(in the rows, 128 means zero)
Each row has a class, written after it.
102  100  135  94  98  106  133  144  100  141  114  126  137  130  84  117  135  122  149  98  142  133  113  139  157  170  139  107  139  149  149  129  110  76  140  122  138  91  144  116  138  157  154  139  136  142  121  109  136  112 -> Tezul
125  83  143  99  162  119  78  122  144  150  108  136  116  154  148  150  147  111  142  129  136  115  117  130  96  132  125  113  134  148  138  144  133  80  124  130  177  145  153  139  103  106  124  124  117  162  100  127  122  136 -> zapod
130  124  125  117  118  112  144  147  112  124  114  123  163  114  98  116  129  135  121  121  137  121  123  117  164  147  139  131  134  133  124  123  99  117  136  120  114  104  136  126  142  145  139  132  125  121  132  111  130  107 -> pezu
122  145  118  133  128  128  132  146  114  122  122  107  144  102  112  143  120  108  121  125  129  137  124  110  117  116  140  144  117  133  147  132  127  138  139  128  104  140  129  145  136  103  137  155  132  135  125  130  118  141 -> vuka
84  119  115  122  123  103  155  106  125  115  120  122  112  135  104  73  127  143  132  127  148  133  116  131  150  145  140  113  132  160  136  122  107  125  141  123  156  132  121  133  138  195  132  106  152  93  138  122  143  111 -> zapod
96  89  166  87  132  111  85  120  136  191  100  126  137  143  142  155  146  155  155  124  118  110  114  133  90  110  129  122  130  112  170  96  152  106  95  147  118  135  153  126  90  116  122  135  113  140  120  148  102  139 -> sevan
105  96  165  86  126  111  84  115  138  182  97  138  131  151  147  148  144  140  153  126  118  117  111  128  93  121  127  114  128  103  166  98  150  104  98  144  133  125  159  120  86  115  131  136  123  132  119  139  110  128 -> litat
103  113  126  104  123  116  120  150  96  135  118  104  118  122  83  141  134  94  146  115  138  145  121  123  114  144  141  111  126  149  161  135  114  91  151  126  123  135  146  137  129  116  157  166  133  146  126  131  131  134 -> Tezul
96  122  118  112  120  118  136  150  103  128  121  98  122  114  79  125  126  87  140  119  135  153  115  121  121  145  144  119  134  150  160  138  112  105  156  117  114  133  145  144  132  128  163  158  144  135  123  133  127  140 -> litat
107  83  167  63  103  108  89  141  117  177  95  124  153  135  118  166  143  123  171  106  119  117  113  131  122  143  138  116  144  117  186  113  146  62  108  134  120  91  165  116  104  103  144  157  126  163  95  127  109  129 -> vuka
90  100  139  83  93  100  119  151  104  161  110  121  140  131  78  124  138  122  161  104  133  131  112  138  156  165  145  109  142  143  159  117  112  73  132  124  120  90  160  118  123  149  155  138  135  140  108  121  128  117 -> Bek
122  150  112  153  138  121  153  105  145  114  113  136  136  122  145  90  119  162  110  132  135  121  121  109  135  109  125  141  115  126  110  114  117  176  121  136  136  144  108  133  135  158  104  106  118  97  158  124  126  116 -> Nubos
147  145  101  158  172  125  132  110  156  126  118  140  133  124  150  99  128  130  98  143  154  121  118  113  130  119  114  135  125  157  96  165  110  146  144  125  172  161  116  152  129  136  102  109  117  128  128  102  128  126 -> vuka
112  95  175  83  146  119  58  114  140  196  93  132  141  155  168  188  148  155  155  131  107  98  118  131  75  93  131  126  115  90  171  88  157  103  87  147  120  136  168  122  80  82  108  142  106  144  108  138  96  132 -> tosu
131  105  153  99  122  117  90  143  116  143  98  137  161  122  140  164  133  143  131  116  122  109  123  120  133  127  134  140  115  102  144  105  140  115  101  133  112  104  161  114  126  105  134  140  116  143  108  124  118  116 -> zapod
134  146  132  142  145  122  114  110  137  142  108  133  150  129  166  139  126  163  115  141  114  117  127  120  119  90  118  144  106  105  118  99  133  176  104  143  108  151  125  128  120  116  108  122  111  107  145  136  115  123 -> gagul
144  107  166  96  136  139  70  162  114  159  109  117  159  121  154  225  138  113  134  132  102  112  123  104  74  88  135  143  107  82  168  103  159  117  99  147  73  137  157  128  96  37  135  177  98  164  114  155  100  149 -> pezu
105  101  140  94  126  127  107  146  105  150  123  97  122  119  104  175  133  108  145  107  128  130  113  136  101  123  141  118  128  130  173  131  128  96  132  128  99  136  152  143  111  93  149  171  115  151  107  141  119  145 -> tosu
138  127  129  121  120  119  136  150  114  126  111  127  166  112  115  129  127  140  109  123  130  119  119  116  163  138  133  139  124  120  120  121  107  128  131  126  105  104  134  126  141  138  136  133  120  127  129  109  128  111 -> pezu
171  174  92  188  184  138  128  119  149  93  120  148  153  105  183  104  121  140  67  160  139  112  134  97  142  91  107  158  93  130  59  153  114  195  139  128  128  183  109  152  140  105  98  107  98  115  149  105  122  128 -> Ladid
144  132  103  156  176  132  115  125  150  130  112  135  144  117  155  115  131  139  94  141  142  121  118  109  124  113  115  147  118  154  86  156  115  157  133  130  150  169  119  148  130  129  103  99  106  133  136  115  116  134 -> sevan
77  105  119  103  116  98  160  106  133  151  126  121  106  140  91  57  133  137  158  115  155  136  119  140  148  155  135  101  156  167  154  129  104  103  142  126  163  121  121  132  125  198  135  118  151  103  128  116  139  117 -> vuka
132  137  124  130  127  115  133  138  116  106  98  133  168  105  127  126  122  149  104  122  131  116  122  106  164  131  133  149  109  124  119  118  112  151  122  123  116  117  140  125  154  139  131  128  122  119  131  111  124  104 -> zapod
135  126  136  122  131  123  114  146  127  151  104  138  175  103  143  138  127  153  122  115  125  112  127  111  153  115  124  152  116  100  132  109  127  149  104  133  97  109  142  121  136  106  125  144  109  133  118  117  112  115 -> vuka
121  106  122  112  158  117  106  116  147  154  125  124  118  153  130  118  143  112  136  120  136  126  122  136  105  140  122  114  135  165  125  152  116  100  135  137  170  150  135  151  112  127  116  126  119  146  119  114  122  131 -> Reg
121  151  136  141  137  117  111  106  136  146  99  143  151  137  156  136  132  161  113  137  129  109  118  116  108  103  125  135  103  107  130  98  135  149  115  138  130  153  129  135  114  118  105  126  109  117  150  125  110  125 -> Tezul
92  142  95  138  118  105  180  108  131  110  134  114  116  129  95  47  122  143  119  120  147  149  121  129  175  150  133  116  134  172  118  134  95  148  149  130  147  132  109  142  146  210  128  106  152  85  162  113  146  111 -> Reg
100  143  122  135  126  108  148  112  132  135  116  131  129  132  122  87  132  153  128  132  141  124  110  120  144  130  128  117  125  134  128  114  109  146  128  130  138  138  126  130  121  170  122  110  128  100  143  126  131  111 -> Bek
148  151  154  146  160  133  84  113  155  160  92  150  162  134  191  162  131  167  100  149  112  100  123  105  86  74  113  157  93  68  120  89  150  182  82  147  112  156  146  130  98  81  98  131  99  116  138  134  98  122 -> litat
123  132  145  125  139  120  101  113  139  159  106  138  148  144  165  155  131  162  131  137  112  109  120  129  99  92  122  141  112  97  137  91  145  153  100  145  114  143  133  125  106  106  109  124  112  120  133  135  106  129 -> gagul
121  111  147  104  112  116  102  148  107  157  100  133  163  125  122  161  136  136  138  102  118  117  120  124  134  132  134  132  112  114  146  107  130  105  113  137  109  106  151  116  131  105  140  149  113  151  123  123  114  122 -> Tezul
119  162  97  170  141  120  163  106  134  87  112  130  139  109  144  77  116  166  85  141  145  125  122  108  165  111  125  149  103  132  97  119  107  195  132  128  129  153  106  136  152  176  114  100  134  76  158  120  137  108 -> zapod
157  145  103  158  174  126  125  120  147  109  119  143  146  120  162  106  127  128  88  151  145  118  123  104  139  113  114  140  110  150  83  160  114  155  147  127  150  170  123  152  131  120  108  111  106  130  140  106  124  130 -> Ladid
139  145  125  130  138  132  113  153  108  124  118  106  146  101  137  177  120  116  115  131  114  135  124  110  108  98  133  151  103  116  134  120  129  158  130  134  81  155  137  139  134  77  138  162  111  134  133  138  114  145 -> gagul
73  101  119  86  100  105  144  156  93  137  131  94  99  124  56  116  135  82  168  112  141  159  107  134  144  166  150  90  153  170  178  146  107  67  165  117  123  119  147  134  125  154  173  154  148  141  112  143  142  141 -> Bek
139  89  178  72  126  134  56  149  125  166  110  122  150  144  168  234  150  103  159  131  97  110  119  117  64  99  137  125  120  73  190  106  177  80  86  144  92  118  163  115  84  31  139  172  108  180  101  163  100  154 -> pezu
114  87  152  83  113  113  108  156  113  167  109  125  155  128  106  148  137  131  153  110  121  117  127  129  135  138  137  127  138  117  152  107  121  90  115  130  107  91  152  116  122  123  144  146  122  144  109  123  120  118 -> pezu
129  146  116  133  133  129  132  143  114  113  113  107  136  99  116  152  120  108  118  129  130  137  118  105  115  118  135  141  111  127  143  136  126  138  141  133  102  142  135  143  131  104  136  156  122  138  132  132  122  138 -> Nubos
95  121  113  127  127  111  161  117  128  125  121  123  116  131  106  62  129  139  133  123  152  141  113  123  154  145  127  111  141  148  129  130  102  138  135  126  149  127  124  128  131  188  142  112  141  98  141  122  142  108 -> litat
130  112  151  96  114  114  106  140  113  147  107  125  156  129  123  167  131  134  144  112  115  119  122  133  132  141  131  130  132  121  145  112  131  107  115  130  114  105  151  117  127  111  138  141  119  146  118  120  116  121 -> gagul
96  94  103  110  142  100  154  121  126  129  139  117  101  141  87  56  138  97  148  123  166  140  118  137  150  169  132  89  155  207  123  173  89  72  172  117  187  142  128  146  132  187  143  113  142  132  124  104  147  123 -> Ladid
131  104  130  112  165  126  91  122  149  163  113  139  131  139  153  138  140  116  135  132  135  118  118  121  99  118  121  123  132  148  132  148  133  103  126  136  163  152  136  145  103  99  113  126  111  156  106  120  113  141 -> vuka
150  111  148  115  175  132  58  122  156  174  97  145  145  142  181  180  144  125  129  140  120  103  120  113  75  97  116  138  118  116  137  131  153  115  105  141  144  157  146  142  89  55  102  135  95  169  103  130  98  147 -> vuka
88  97  141  100  128  111  125  105  132  163  121  121  115  150  117  107  138  155  150  116  138  118  116  143  123  130  135  110  137  141  154  115  117  111  120  133  143  129  137  130  110  161  123  122  127  116  126  125  128  120 -> tosu
151  133  109  148  178  135  109  116  156  132  110  143  137  126  167  125  131  129  101  145  143  118  117  109  121  104  110  141  119  143  104  159  124  148  130  135  158  167  118  149  118  105  101  116  103  137  122  115  119  134 -> vuka
133  125  109  150  178  130  107  117  143  123  115  138  129  133  157  117  131  128  106  140  140  117  124  117  120  111  121  140  111  149  100  145  116  143  134  129  162  166  126  148  130  125  109  106  114  131  121  116  127  129 -> zapod
115  161  106  163  140  119  155  116  136  119  119  135  133  116  134  74  123  164  106  141  142  126  121  112  156  111  119  138  110  122  100  115  104  189  126  133  123  148  112  129  133  166  115  103  125  85  154  126  134  109 -> Bek
116  125  141  124  143  111  101  111  136  147  99  137  143  135  151  133  132  159  121  139  127  107  120  118  109  102  133  140  105  109  139  93  139  144  107  138  130  143  143  132  114  124  112  126  121  112  131  136  115  122 -> zapod
92  120  134  109  124  104  135  114  131  154  115  130  119  145  109  99  140  149  147  130  140  122  114  131  137  139  130  107  132  140  147  110  113  122  125  133  141  129  138  126  110  166  126  120  132  109  134  130  128  110 -> Bek
112  139  111  139  137  110  150  109  129  128  121  124  130  128  129  96  123  158  119  135  140  127  116  128  147  124  124  131  124  141  121  119  112  160  131  134  136  144  116  132  134  166  119  113  128  96  147  124  133  112 -> gagul
138  141  109  140  122  123  153  143  110  99  118  121  161  105  117  118  115  142  108  116  131  131  120  117  174  138  126  146  122  135  104  131  101  161  132  123  110  117  120  121  163  146  136  124  124  114  141  108  133  106 -> gagul
123  136  128  124  111  117  132  147  118  132  117  135  154  115  116  128  125  142  122  114  128  122  122  125  162  141  128  132  123  119  121  121  111  133  124  121  110  105  137  119  137  138  135  126  121  126  124  116  128  108 -> Bek
93  111  118  103  98  105  168  135  112  128  127  120  134  117  75  70  126  127  151  96  149  135  121  136  179  176  138  113  160  160  141  140  97  98  148  116  139  89  125  125  153  187  150  126  148  123  115  99  140  109 -> vuka
125  87  143  96  166  126  67  119  143  176  104  129  128  154  149  164  148  123  144  128  127  110  115  132  87  116  130  120  128  149  140  137  129  85  121  133  158  154  155  143  94  92  112  127  103  163  101  120  107  139 -> tosu
116  102  141  95  113  116  109  156  108  145  113  124  151  124  112  149  128  130  146  110  118  132  119  132  148  137  136  132  132  128  141  114  126  109  119  131  109  102  148  116  136  121  146  140  124  144  115  121  122  125 -> gagul
140  118  132  127  170  119  91  121  149  147  115  141  145  141  167  136  140  118  123  139  135  107  125  114  96  109  119  130  117  141  112  140  130  116  127  134  156  166  142  146  110  97  111  123  105  151  122  112  109  140 -> Ladid
114  118  131  102  122  123  118  147  109  140  117  103  133  112  109  157  127  100  142  117  127  135  120  118  109  125  139  126  132  131  175  133  133  106  136  129  101  133  141  140  118  95  148  171  126  147  115  141  117  145 -> vuka
144  164  107  166  149  141  128  144  121  104  117  109  158  91  139  151  118  133  84  140  129  128  120  100  117  100  126  162  100  117  114  135  125  182  132  132  85  167  121  150  140  93  121  141  111  127  146  131  111  141 -> sevan
96  98  128  82  96  95  149  145  99  138  124  114  126  129  65  107  128  114  160  100  140  147  113  147  165  181  144  104  156  176  149  137  99  72  155  118  145  90  144  118  146  182  160  131  151  130  120  104  141  109 -> gagul
161  178  71  192  183  135  157  110  150  82  114  136  136  102  161  77  118  139  74  155  152  126  124  94  148  109  113  154  103  157  62  163  96  192  151  125  159  175  99  154  154  146  95  95  106  108  154  104  135  118 -> Nubos
158  173  84  196  144  138  194  139  121  62  126  127  178  73  138  80  111  167  65  130  148  133  122  88  198  123  114  164  100  125  61  152  95  229  129  119  106  128  91  121  180  167  118  90  131  96  171  106  140  96 -> sevan
85  114  124  112  123  104  143  107  137  148  130  123  119  143  117  83  134  144  143  110  133  128  123  141  135  140  127  109  135  146  144  117  113  128  125  136  143  131  124  136  120  174  124  125  138  103  143  122  130  116 -> Reg
167  166  97  180  182  136  115  118  145  105  106  148  146  124  168  120  128  134  72  149  146  117  121  99  122  106  108  149  99  141  67  157  111  169  142  130  161  180  110  149  132  109  96  105  100  129  150  103  124  122 -> Tezul
125  137  116  128  114  113  150  143  109  108  117  126  158  107  103  98  119  132  117  118  139  126  121  119  171  146  138  134  123  136  120  130  108  129  143  121  109  109  137  128  150  148  141  132  131  119  137  104  129  112 -> Ladid
148  123  114  143  174  140  101  117  148  125  114  133  135  132  161  131  134  133  101  139  138  115  116  120  115  113  121  138  115  148  93  156  116  141  130  128  157  163  128  148  120  112  100  109  106  140  124  107  120  131 -> tosu
128  131  110  140  164  124  112  126  142  136  118  138  124  134  132  111  138  114  120  137  142  124  117  119  122  131  122  120  126  157  99  155  106  127  145  127  163  161  131  147  117  126  114  108  113  137  120  117  126  128 -> Bek
90  80  170  71  122  105  81  114  135  200  100  134  118  161  127  143  151  133  170  124  124  118  111  142  91  133  132  103  138  113  178  99  147  79  104  142  140  119  167  121  82  122  137  142  129  135  106  139  114  131 -> litat
133  135  126  132  136  139  98  157  114  129  107  105  155  98  130  183  124  121  110  131  113  133  120  108  99  99  134  156  108  112  145  121  141  149  124  135  73  155  140  145  121  67  134  157  112  147  130  146  102  154 -> sevan
71  118  108  104  102  104  162  145  98  125  139  90  99  123  51  91  134  81  167  109  147  156  118  140  143  172  149  92  157  182  165  150  94  73  172  111  133  124  136  139  136  169  172  145  155  133  116  135  145  135 -> Bek
100  97  143  82  118  114  99  147  102  140  112  102  121  125  99  176  134  92  151  117  128  138  113  127  96  135  150  115  127  136  185  126  137  78  136  128  115  129  162  138  115  103  157  166  136  153  105  145  121  146 -> zapod
151  158  119  154  134  134  129  138  129  111  114  136  181  102  158  138  119  164  90  115  116  117  127  107  161  109  117  161  94  91  98  116  125  198  101  140  88  119  124  125  148  114  114  128  109  120  144  109  116  107 -> Reg
89  101  147  90  119  90  126  108  130  163  117  127  122  147  108  98  142  136  160  122  142  113  121  141  123  147  137  100  140  147  162  110  122  87  129  132  146  128  149  130  107  158  134  136  135  116  131  123  123  119 -> Ladid
104  144  94  162  138  118  180  114  135  104  128  124  131  111  119  57  121  170  99  133  157  133  115  117  171  128  119  131  130  149  100  135  99  182  132  127  133  147  98  135  150  199  119  93  132  85  160  117  138  113 -> sevan
123  146  113  151  144  119  148  111  134  124  122  128  133  124  148  98  120  164  109  138  134  124  122  125  146  109  116  136  118  126  107  113  113  178  122  134  125  151  109  128  134  160  114  111  119  90  153  127  130  115 -> gagul
139  146  90  162  178  126  129  117  148  116  108  137  129  120  141  97  127  122  98  147  147  130  115  105  135  119  123  141  112  163  90  159  105  149  153  130  166  166  120  154  135  140  104  103  116  127  138  108  128  131 -> Nubos
128  124  84  151  170  124  158  129  139  117  134  131  126  125  118  69  130  120  107  137  157  129  125  116  147  131  123  124  135  185  81  162  80  137  159  118  169  158  104  152  146  170  117  98  119  117  136  103  139  120 -> pezu
141  172  132  164  148  130  116  112  150  133  107  151  157  121  178  132  125  174  93  149  119  103  125  105  121  81  112  155  93  82  101  98  132  204  100  141  104  157  122  128  111  109  95  114  103  100  150  131  111  117 -> Bek
83  81  161  54  88  93  107  147  109  173  109  125  133  144  73  138  145  110  182  100  128  129  109  142  136  176  149  94  151  147  178  118  119  42  132  123  139  83  173  116  112  147  158  142  140  155  99  120  124  118 -> Bek
161  176  122  169  154  147  101  148  113  119  107  125  164  100  158  188  121  131  80  138  113  117  129  95  107  79  120  167  75  83  113  115  137  185  121  145  72  169  130  146  131  51  119  162  91  139  144  136  107  141 -> Tezul
157  160  84  186  190  140  142  119  151  96  118  142  134  116  160  75  123  130  74  149  151  132  120  94  144  113  104  146  113  144  59  169  96  193  146  122  160  174  108  152  143  143  108  94  111  115  146  104  135  118 -> litat
148  136  117  145  172  129  100  121  152  135  103  140  141  126  160  134  132  122  106  143  131  116  120  107  104  109  122  144  109  142  101  142  123  136  130  135  153  163  131  149  122  103  102  119  101  146  125  117  114  140 -> Nubos
128  147  114  135  126  124  134  152  105  108  122  107  149  97  117  142  118  108  113  129  129  135  124  108  127  115  140  140  107  130  136  131  123  139  145  130  88  149  137  144  140  99  146  159  124  130  136  127  119  142 -> Ladid
125  143  112  133  137  126  134  146  101  116  122  94  137  107  110  151  122  107  122  126  129  142  124  118  122  118  133  138  117  138  139  133  113  146  146  130  94  153  132  145  139  107  146  157  122  130  134  135  123  140 -> gagul
78  148  93  146  107  96  202  106  124  104  150  123  95  136  75  22  125  134  129  120  164  141  110  143  188  179  131  97  154  183  118  146  78  121  172  116  171  129  100  130  146  242  140  94  160  80  147  104  162  98 -> Bek
126  155  118  137  133  127  123  153  108  124  122  109  137  102  117  157  125  109  115  133  129  133  120  109  118  116  131  137  107  117  140  129  122  144  138  129  90  151  138  141  122  93  141  157  118  133  128  141  121  137 -> Bek
107  78  149  82  150  114  70  130  132  183  106  136  108  166  124  147  155  100  164  121  136  127  114  135  79  142  131  98  137  161  150  141  133  49  134  134  185  141  154  136  93  111  129  129  120  172  105  121  121  139 -> Tezul
109  115  135  90  119  119  96  148  108  150  117  97  129  123  103  173  134  94  145  112  117  141  118  129  96  134  144  120  123  134  178  125  136  95  134  137  98  135  158  149  110  87  149  179  126  151  119  140  113  148 -> Reg
117  141  95  150  109  117  177  139  106  88  129  127  140  112  83  68  116  134  108  104  154  141  121  126  190  168  127  128  133  156  96  144  85  137  157  116  141  107  107  125  171  186  143  113  142  115  144  91  150  101 -> Tezul
117  107  101  126  159  116  146  120  142  134  132  130  107  132  117  72  133  112  130  124  160  137  118  130  145  150  117  108  153  187  115  173  98  108  155  121  186  143  114  144  130  172  126  111  131  131  116  107  142  123 -> vuka
154  156  127  150  148  146  110  147  119  116  107  118  156  92  159  186  118  124  100  131  114  122  125  94  102  84  122  161  92  85  132  121  143  180  114  144  71  154  131  139  123  59  123  164  96  141  133  145  111  143 -> Nubos
142  138  122  134  128  124  128  145  121  117  102  134  168  109  125  119  122  140  108  123  129  129  119  103  155  131  128  148  114  115  109  125  113  155  119  126  114  112  144  122  147  125  137  128  123  125  134  110  122  107 -> litat
106  129  126  113  117  113  124  143  99  132  116  106  126  121  92  151  132  96  138  116  135  138  117  123  110  140  142  116  123  146  159  136  119  93  156  125  122  139  142  140  126  114  151  161  132  148  126  126  125  139 -> Tezul
151  180  96  169  145  140  140  146  113  86  111  112  151  84  129  149  109  117  84  142  127  139  121  90  130  100  132  162  93  118  115  136  123  181  145  132  85  155  122  150  146  92  126  150  116  123  148  131  123  137 -> Nubos
128  99  133  110  171  127  89  115  143  156  110  127  119  149  142  145  144  123  133  131  140  117  113  131  98  123  123  116  132  155  128  154  118  96  134  127  168  156  145  149  99  112  111  119  107  156  109  113  119  134 -> tosu
123  130  123  119  126  126  134  153  104  122  124  102  143  107  108  153  126  107  121  132  129  134  120  109  119  119  140  133  118  131  149  132  118  123  146  129  94  139  133  144  129  109  145  159  123  135  129  135  125  136 -> pezu
159  121  136  140  188  147  63  116  154  146  106  142  150  139  192  182  140  141  109  143  122  102  120  114  87  83  114  145  103  113  106  139  141  143  105  137  140  169  141  143  101  61  91  116  87  158  116  122  104  137 -> tosu
84  107  114  111  118  94  161  105  123  115  117  115  105  136  91  69  131  140  139  125  158  136  110  132  159  160  139  102  144  169  147  132  103  108  147  120  168  126  129  130  133  207  140  113  155  98  138  124  149  108 -> zapod
113  100  113  123  158  117  117  121  138  122  118  131  113  140  130  108  135  110  126  129  147  128  114  125  126  138  128  114  135  176  118  158  114  99  145  122  180  152  129  147  124  146  127  105  126  143  115  120  135  135 -> zapod
137  152  116  145  124  122  147  136  124  105  107  132  161  101  123  115  115  146  105  121  133  122  121  109  160  134  129  152  115  121  110  121  112  153  129  126  116  114  126  127  151  140  123  125  120  121  140  105  125  109 -> Nubos
95  131  103  140  131  106  174  108  131  117  123  116  123  126  96  54  127  157  117  131  156  135  111  124  161  150  132  120  140  171  124  134  94  147  146  124  151  140  113  137  140  207  124  97  144  92  155  114  137  110 -> sevan
124  99  125  115  165  118  90  123  137  135  103  131  118  139  139  139  141  112  128  133  139  122  115  123  109  130  126  119  129  156  126  152  125  98  138  128  169  153  145  146  114  118  123  120  118  151  104  124  126  133 -> zapod
